Here is a tiny trained network, its code and every weight. The questions are about switching its units off for an input and a class, where a switched-off unit gives its printed mean instead of its output.

import numpy as np


def w(rows, s, z=0):
    codes = np.array(rows[::2]) - 128.0
    scale = np.full(codes.shape[1], s)
    scale[-1] = z or s
    return codes * scale


def f(y):
    return np.maximum(y, 0)


def log_softmax(a):
    a = a - a.max(-1, keepdims=True)
    return a - np.log(np.exp(a).sum(-1, keepdims=True))


def net(x, mask):
    res = np.array(x, float).reshape(1, 4) / 4 @ E
    y = f(res @ A[0][:, :-1].T + A[0][:, -1])
    res = res + np.where(mask, y, B[0][:, -1]) @ B[0][:, :-1]
    return log_softmax(res[-1] @ U[:, :-1].T + U[:, -1])


A, B = {}, {}
E = w([
[161,153,58,67,53,25,154],'x0',
[130,200,27,63,160,108,97],'x1',
[3,80,180,95,133,78,112],'x2',
[190,239,133,82,174,75,229],'x3',
],0.011)
A[0] = w([
[194,63,68,66,52,29,182,176],'n1',
[127,164,48,112,96,85,169,253],'n2',
[135,173,147,136,170,152,75,120],'n3',
[142,104,91,144,95,182,144,120],'n4',
[104,175,182,109,144,155,165,171],'n5',
[103,192,35,114,163,111,120,224],'n6',
[178,96,145,135,50,98,82,172],'n7',
[220,207,81,154,93,110,139,148],'n8',
[117,69,109,140,164,255,90,139],'n9',
[137,134,110,65,101,108,84,166],'n10',
[89,78,200,73,139,14,189,172],'n11',
[57,97,119,112,77,76,153,234],'n12',
],0.0094,0.0034)
B[0] = w([
[122,139,70,131,112,179,114,247],'n1',
[169,112,13,100,144,135,193,226],'n2',
[200,113,104,169,144,139,50,153],'n3',
[210,137,168,174,161,139,81,154],'n4',
[155,172,108,137,172,139,150,166],'n5',
[127,130,48,167,210,189,110,215],'n6',
[94,205,107,157,91,162,88,177],'n7',
[147,165,128,137,165,137,182,227],'n8',
[159,59,254,111,162,158,116,202],'n9',
[142,54,99,174,156,127,180,178],'n10',
[89,205,145,70,106,128,108,224],'n11',
[38,143,69,52,83,103,45,208],'n12',
],0.0083,0.015)
U = w([
[102,205,116,166,99,129,23,195],'0',
[72,37,2,113,124,138,58,165],'1',
[209,128,173,139,155,157,39,11],'2',
[141,66,137,204,158,121,231,188],'3',
[185,167,38,153,171,157,174,148],'4',
[167,160,185,52,77,75,155,200],'5',
[97,64,207,171,72,93,69,14],'6',
],0.0087,0.0013)

Each question gives the input, the list of numbers given to net, and the class t.
The units are the neurons (one row each of A and B). Each row of codes is followed by its name. A weight is (code - 128) times the scale printed after its matrix; where a second scale follows, it is the last column's (A, B and U).
mask holds one flag per neuron, in row order. A switched-off neuron (its flag False) gives its mean, the last column of its row in B, instead of its output. The means were averaged over made-up inputs and are rounded, as every weight is.
A unit's drop is (log p(t) with every unit on - log p(t) with that unit switched off) / (log p(t) with every unit on - log p(t) with every unit switched off).
The circuit of an input: a set's keep is (log p(t) with only the set's units on - log p(t) with every unit switched off) / (log p(t) with every unit on - log p(t) with every unit switched off). Starting from all 12 units, units are removed one at a time, each time the one whose removal leaves the highest keep (on an exact tie, the one counted first), for as long as the keep stays at least 0.8.
circuit, biggest first: the units of the circuit, biggest drop first
unit that matters most: the unit with the biggest drop
top k neurons: the k neurons with the biggest drops, biggest first
drop of u: that unit's drop, to one decimal
input [2,-4,0,-1], class 0: circuit, biggest first	n2, n10
input [2,-2,2,5], class 5: circuit, biggest first	n6
input [-7,-3,-5,5], class 2: circuit, biggest first	n2, n9
input [0,2,-2,-2], class 2: circuit, biggest first	n2, n12, n1
input [-1,-8,2,2], class 5: circuit, biggest first	n6, n11
input [5,-6,4,-1], class 0: circuit, biggest first	n11, n2
input [-6,6,6,-2], class 6: circuit, biggest first	n2, n9, n1
input [-5,-2,5,6], class 0: top 2 neurons	n2, n9
input [-3,-1,5,5], class 5: top 3 neurons	n6, n1, n7
input [4,-7,1,8], class 5: top 3 neurons	n6, n11, n10
input [-4,-6,-1,1], class 2: top 4 neurons	n2, n10, n8, n9
input [2,-7,-1,-3], class 0: top 2 neurons	n7, n10
input [-8,-6,3,5], class 2: top 2 neurons	n2, n10
input [-3,8,-3,-4], class 2: unit that matters most	n9
input [-3,2,8,-4], class 6: drop of n9	0.2
input [-4,-1,7,-2], class 6: drop of n9	0.1
input [-8,1,1,-8], class 6: drop of n4	-0.1
input [-6,-3,6,6], class 0: drop of n9	0.5
